Below is a small trained network, with its code and all its weights. Each question gives an input and a target symbol and asks what happens when units are switched off, that is, made to give their printed mean instead of their output.

import numpy as np


def w(rows, s, z=0):
    codes = np.array(rows[::2]) - 128.0
    scale = np.full(codes.shape[1], s)
    scale[-1] = z or s
    return codes * scale


def norm(h):
    return h / np.sqrt((h * h).mean(-1, keepdims=True) + 1e-5)


def softmax(a):
    e = np.exp(a - a.max(-1, keepdims=True))
    return e / e.sum(-1, keepdims=True)


def log_softmax(a):
    a = a - a.max(-1, keepdims=True)
    return a - np.log(np.exp(a).sum(-1, keepdims=True))


def net(x, mask):
    ids = ['ΓΩαβδμξπστψ'.index(c) for c in x.split()]
    T = len(ids)
    res = E[ids] + P[:T]
    u = 0
    for l in range(3):
        r = norm(res)
        for j in range(3):
            rows = slice(3 * j, 3 * j + 3)
            q, k, v = (r @ M[l][rows].T for M in (Q, K, V))
            z = softmax(np.where(np.tri(T) > 0, q @ k.T / 3**0.5, -1e9)) @ v
            o = O[l][rows]
            res = res + np.where(mask[u + j], z, o[:, -1]) @ o[:, :-1]
        u += 3
    return log_softmax(norm(res)[-1] @ U[:, :-1].T + U[:, -1])


Q, K, V, O = {}, {}, {}, {}
E = w([
[89,237,158,204],'Γ',
[151,137,134,96],'Ω',
[123,112,139,119],'α',
[118,147,162,74],'β',
[116,107,136,123],'δ',
[218,87,154,165],'μ',
[136,145,152,112],'ξ',
[128,141,120,121],'π',
[101,43,91,117],'σ',
[79,70,77,169],'τ',
[166,27,142,5],'ψ',
],0.02)
P = w([
[139,105,147,117],'0',
[82,131,88,88],'1',
[110,76,200,152],'2',
[95,136,69,78],'3',
[104,93,218,158],'4',
[88,137,69,86],'5',
[102,96,225,168],'6',
[97,136,65,78],'7',
[109,114,252,166],'8',
],0.011)
Q[0] = w([
[166,101,156,156],'0.h0',
[52,91,153,67],'0.h0',
[152,180,128,99],'0.h0',
[164,126,116,160],'0.h1',
[59,140,66,59],'0.h1',
[113,119,136,75],'0.h1',
[10,117,137,102],'0.h2',
[164,147,155,89],'0.h2',
[9,85,85,113],'0.h2',
],0.012)
K[0] = w([
[125,244,66,143],'0.h0',
[37,151,126,135],'0.h0',
[130,50,155,81],'0.h0',
[245,74,79,136],'0.h1',
[33,155,68,133],'0.h1',
[57,105,119,159],'0.h1',
[90,118,93,167],'0.h2',
[156,214,210,68],'0.h2',
[58,93,87,124],'0.h2',
],0.012)
V[0] = w([
[130,129,32,122],'0.h0',
[183,169,144,155],'0.h0',
[113,239,202,215],'0.h0',
[255,104,42,193],'0.h1',
[149,79,44,232],'0.h1',
[139,78,52,33],'0.h1',
[204,113,147,160],'0.h2',
[113,130,88,136],'0.h2',
[94,246,184,94],'0.h2',
],0.0069)
O[0] = w([
[202,82,59,101,123],'0.h0',
[185,127,52,78,41],'0.h0',
[155,191,189,182,4],'0.h0',
[254,161,102,161,36],'0.h1',
[193,167,126,69,90],'0.h1',
[192,146,161,193,212],'0.h1',
[112,46,40,146,72],'0.h2',
[136,149,113,83,136],'0.h2',
[101,49,136,182,40],'0.h2',
],0.007,0.0041)
Q[1] = w([
[151,131,25,124],'1.h0',
[151,171,209,105],'1.h0',
[109,137,189,248],'1.h0',
[156,143,97,154],'1.h1',
[122,132,203,173],'1.h1',
[148,193,47,149],'1.h1',
[189,114,205,165],'1.h2',
[111,136,163,117],'1.h2',
[142,142,60,135],'1.h2',
],0.012)
K[1] = w([
[79,57,143,127],'1.h0',
[135,136,44,136],'1.h0',
[188,156,212,182],'1.h0',
[135,59,86,99],'1.h1',
[200,52,254,69],'1.h1',
[76,59,9,63],'1.h1',
[196,230,154,243],'1.h2',
[47,238,171,144],'1.h2',
[128,125,175,102],'1.h2',
],0.0091)
V[1] = w([
[89,99,156,150],'1.h0',
[173,102,144,95],'1.h0',
[123,215,204,176],'1.h0',
[106,139,84,135],'1.h1',
[73,86,156,138],'1.h1',
[255,129,198,131],'1.h1',
[64,174,75,86],'1.h2',
[183,30,181,159],'1.h2',
[142,110,79,120],'1.h2',
],0.0089)
O[1] = w([
[202,185,95,102,182],'1.h0',
[100,61,58,121,128],'1.h0',
[187,113,233,74,22],'1.h0',
[140,242,139,73,121],'1.h1',
[162,188,28,162,244],'1.h1',
[116,1,117,228,3],'1.h1',
[105,227,71,185,175],'1.h2',
[127,63,76,174,147],'1.h2',
[55,128,157,174,124],'1.h2',
],0.0066,0.0048)
Q[2] = w([
[112,104,162,237],'2.h0',
[108,139,72,71],'2.h0',
[69,2,179,146],'2.h0',
[226,32,155,145],'2.h1',
[58,163,157,112],'2.h1',
[140,243,103,114],'2.h1',
[127,139,131,26],'2.h2',
[80,188,166,97],'2.h2',
[157,200,136,172],'2.h2',
],0.0098)
K[2] = w([
[249,148,192,190],'2.h0',
[143,57,98,59],'2.h0',
[121,149,101,181],'2.h0',
[138,154,92,198],'2.h1',
[51,124,149,131],'2.h1',
[186,151,127,77],'2.h1',
[54,106,118,152],'2.h2',
[157,83,151,136],'2.h2',
[161,118,126,97],'2.h2',
],0.015)
V[2] = w([
[32,211,62,143],'2.h0',
[155,161,157,36],'2.h0',
[205,145,210,203],'2.h0',
[2,161,127,135],'2.h1',
[151,183,191,187],'2.h1',
[210,106,79,137],'2.h1',
[106,115,140,200],'2.h2',
[110,135,190,113],'2.h2',
[142,226,47,172],'2.h2',
],0.0092)
O[2] = w([
[117,217,104,188,235],'2.h0',
[104,41,124,84,131],'2.h0',
[254,165,103,113,3],'2.h0',
[200,95,213,164,238],'2.h1',
[116,178,105,214,68],'2.h1',
[123,172,100,101,73],'2.h1',
[131,229,94,168,114],'2.h2',
[35,97,128,188,111],'2.h2',
[207,115,124,109,180],'2.h2',
],0.0082,0.007)
U = w([
[209,15,146,172,199],'Γ',
[145,107,157,66,40],'Ω',
[123,148,175,101,14],'α',
[124,152,174,155,57],'β',
[108,153,189,98,19],'δ',
[137,110,78,183,193],'μ',
[90,91,234,198,153],'ξ',
[227,215,240,100,254],'π',
[65,157,43,202,102],'σ',
[135,254,105,56,209],'τ',
[81,90,95,20,107],'ψ',
],0.0094,0.0032)

Each question gives the input, a string of symbols that net reads in full, and the target symbol t.
The units are the heads (3 rows each of Q, K, V and O). Each row of codes is followed by its name. A weight is (code - 128) times the scale printed after its matrix; where a second scale follows, it is the last column's (O and U).
mask holds one flag per head, layer by layer. A switched-off head (its flag False) gives its mean, the last column of its rows in O, instead of its output. The means were averaged over made-up inputs and are rounded, as every weight is.
A unit's drop is (log p(t) with every unit on - log p(t) with that unit switched off) / (log p(t) with every unit on - log p(t) with every unit switched off).
The circuit of an input: a set's keep is (log p(t) with only the set's units on - log p(t) with every unit switched off) / (log p(t) with every unit on - log p(t) with every unit switched off). Starting from all 9 units, units are removed one at a time, each time the one whose removal leaves the highest keep (on an exact tie, the one counted first), for as long as the keep stays at least 0.8.
circuit, biggest first: the units of the circuit, biggest drop first
most important unit: the unit with the biggest drop
heads that matter: for each layer, one digit per head in row order, 1 if its drop is at least 0.15 and else 0, layers parted by /
input Γ ξ τ, target π: circuit, biggest first => [2.h0 1.h0]
input Γ μ ξ β β α τ β β, target ξ: heads that matter => 010 / 000 / 001
input π δ α δ τ Γ τ, target π: heads that matter => 100 / 100 / 000
input Ω β β π, target π: most important unit => 0.h1
input μ π σ δ ψ Γ δ, target π: heads that matter => 101 / 001 / 100
input ψ Γ τ τ Γ, target π: circuit, biggest first => [1.h0 2.h0]
input ξ β μ ψ τ α σ π ξ, target Γ: heads that matter => 000 / 010 / 100
input β μ τ σ Γ Γ π, target π: heads that matter => 000 / 000 / 100
input Ω τ Γ σ π τ μ τ, target τ: heads that matter => 000 / 010 / 000
input τ Γ Ω ψ τ τ, target ψ: heads that matter => 000 / 010 / 110
input β Γ π τ τ σ τ ψ δ, target π: circuit, biggest first => [0.h0 2.h0]
input Γ ψ τ μ σ Ω δ, target Γ: circuit, biggest first => [1.h1 2.h0 0.h1]
input σ β β τ Ω, target ξ: circuit, biggest first => [0.h1 2.h1]
input τ Γ β Γ σ, target π: most important unit => 0.h0
input π σ ψ Γ μ σ ξ, target Γ: heads that matter => 100 / 010 / 100
input α τ π, target τ: circuit, biggest first => [1.h1 0.h1 0.h2]
input α μ Ω τ δ, target Γ: circuit, biggest first => [1.h1 2.h0]
input δ β τ σ Ω, target ξ: heads that matter => 010 / 000 / 110
input ψ α τ τ τ μ τ μ μ, target Γ: heads that matter => 000 / 011 / 000
input α τ τ μ, target τ: heads that matter => 000 / 000 / 010
input α μ ψ Γ ψ Γ α, target π: circuit, biggest first => [2.h0]
input ξ β ξ ξ π α, target π: circuit, biggest first => [1.h0 0.h0]
input δ α Ω τ, target τ: heads that matter => 001 / 010 / 000
input α ξ τ β ψ σ β Ω μ, target Γ: heads that matter => 000 / 000 / 000
input μ δ β ξ, target ξ: circuit, biggest first => [0.h1 2.h1]
input π ψ ξ μ τ σ σ, target Γ: circuit, biggest first => [1.h1 2.h0]
input δ τ ψ β, target ψ: circuit, biggest first => [2.h0]
input τ ξ μ α α μ τ, target Γ: heads that matter => 000 / 000 / 100
